Below are the code and all the weights of a small trained network. Each question names an input and a class and asks about switching units off, where a switched-off unit gives its printed mean instead of its output.

import numpy as np


def w(rows, s, z=0):
    codes = np.array(rows[::2]) - 128.0
    scale = np.full(codes.shape[1], s)
    scale[-1] = z or s
    return codes * scale


def f(y):
    return np.maximum(y, 0)


def log_softmax(a):
    a = a - a.max(-1, keepdims=True)
    return a - np.log(np.exp(a).sum(-1, keepdims=True))


def net(x, mask):
    res = np.array(x, float).reshape(1, 4) / 4 @ E
    y = f(res @ A[0][:, :-1].T + A[0][:, -1])
    res = res + np.where(mask, y, B[0][:, -1]) @ B[0][:, :-1]
    return log_softmax(res[-1] @ U[:, :-1].T + U[:, -1])


A, B = {}, {}
E = w([
[104,123,115,69,91,81],'x0',
[96,7,140,196,139,90],'x1',
[103,116,18,87,141,176],'x2',
[218,100,87,165,57,117],'x3',
],0.013)
A[0] = w([
[30,130,151,64,123,58,184],'neuron 0',
[111,105,140,200,133,58,150],'neuron 1',
[64,145,170,186,214,148,163],'neuron 2',
[217,44,164,172,125,103,155],'neuron 3',
[156,222,98,103,129,126,191],'neuron 4',
[214,229,99,83,163,130,167],'neuron 5',
[81,172,128,83,160,155,28],'neuron 6',
[170,118,67,113,127,126,177],'neuron 7',
[72,32,114,157,203,109,125],'neuron 8',
[168,145,156,147,136,81,121],'neuron 9',
[110,128,109,38,82,146,185],'neuron 10',
[98,225,193,84,55,126,142],'neuron 11',
[161,94,227,130,78,132,156],'neuron 12',
[177,240,92,73,165,176,196],'neuron 13',
[1,117,169,48,104,103,231],'neuron 14',
[113,72,60,90,19,210,160],'neuron 15',
[130,54,173,170,118,87,185],'neuron 16',
[148,131,171,114,83,100,130],'neuron 17',
[211,252,102,41,145,133,238],'neuron 18',
[169,170,142,154,95,89,91],'neuron 19',
[79,49,84,151,183,66,233],'neuron 20',
[181,144,71,107,63,143,223],'neuron 21',
[118,80,65,147,200,101,246],'neuron 22',
[91,117,215,191,186,116,244],'neuron 23',
[146,200,220,74,123,114,255],'neuron 24',
],0.0097,0.0028)
B[0] = w([
[77,40,113,89,130,63,196],'neuron 0',
[151,145,178,152,118,107,203],'neuron 1',
[135,148,167,126,210,83,199],'neuron 2',
[204,129,126,139,72,114,243],'neuron 3',
[100,168,144,188,140,158,201],'neuron 4',
[106,159,117,188,117,123,218],'neuron 5',
[160,127,97,119,164,192,173],'neuron 6',
[123,118,155,148,124,138,179],'neuron 7',
[58,138,143,155,130,137,225],'neuron 8',
[131,123,102,75,136,128,170],'neuron 9',
[109,101,133,139,184,109,185],'neuron 10',
[69,133,139,132,151,85,202],'neuron 11',
[167,94,149,99,111,95,202],'neuron 12',
[119,167,121,166,155,154,232],'neuron 13',
[70,12,98,83,175,119,211],'neuron 14',
[73,143,121,143,119,118,209],'neuron 15',
[150,160,156,127,70,123,226],'neuron 16',
[145,110,105,115,128,112,171],'neuron 17',
[90,165,151,212,172,155,252],'neuron 18',
[156,100,74,131,140,140,174],'neuron 19',
[98,107,114,162,77,136,227],'neuron 20',
[66,131,141,162,106,127,209],'neuron 21',
[104,155,117,178,108,145,201],'neuron 22',
[119,116,168,89,155,59,223],'neuron 23',
[101,96,181,119,158,101,211],'neuron 24',
],0.011,0.013)
U = w([
[143,225,165,238,98,134,155],'0',
[170,139,48,1,153,163,51],'1',
[171,151,52,66,158,154,3],'2',
[143,127,176,23,190,95,107],'3',
[26,92,132,134,181,108,154],'4',
[122,138,74,141,214,180,108],'5',
[126,102,58,177,91,176,109],'6',
[207,51,99,26,75,98,146],'7',
],0.0088,0.0046)

Each question gives the input, the list of numbers given to net, and the class t.
The units are the neurons (one row each of A and B). Each row of codes is followed by its name. A weight is (code - 128) times the scale printed after its matrix; where a second scale follows, it is the last column's (A, B and U).
mask holds one flag per neuron, in row order. A switched-off neuron (its flag False) gives its mean, the last column of its row in B, instead of its output. The means were averaged over made-up inputs and are rounded, as every weight is.
A unit's drop is (log p(t) with every unit on - log p(t) with that unit switched off) / (log p(t) with every unit on - log p(t) with every unit switched off).
The circuit of an input: a set's keep is (log p(t) with only the set's units on - log p(t) with every unit switched off) / (log p(t) with every unit on - log p(t) with every unit switched off). Starting from the 12 units with the biggest drops (on a tie, the unit counted first), units are removed one at a time, each time the one whose removal leaves the highest keep (on an exact tie, the one counted first), for as long as the keep stays at least 0.8.
circuit, biggest first: the units of the circuit, biggest drop first
top k neurons: the k neurons with the biggest drops, biggest first
drop of u: that unit's drop, to one decimal
input [1,-3,8,-4], class 5: circuit, biggest first : neuron 6; neuron 13
input [3,-6,-5,0], class 4: top 4 neurons : neuron 24; neuron 11; neuron 3; neuron 16
input [-2,-7,8,-6], class 5: circuit, biggest first : neuron 6
input [-7,-4,7,-4], class 5: top 3 neurons : neuron 6; neuron 16; neuron 3
input [-1,8,6,2], class 6: top 2 neurons : neuron 18; neuron 20
input [-3,7,-5,4], class 7: top 2 neurons : neuron 18; neuron 12
input [-4,-4,5,-1], class 0: drop of neuron 14 : 0.1
input [-6,1,3,1], class 0: drop of neuron 17 : 0.1
input [1,0,4,6], class 0: drop of neuron 18 : -0.1
input [-5,4,-7,-1], class 3: drop of neuron 2 : 0.1
input [-6,5,-1,-2], class 0: top 2 neurons : neuron 14; neuron 0
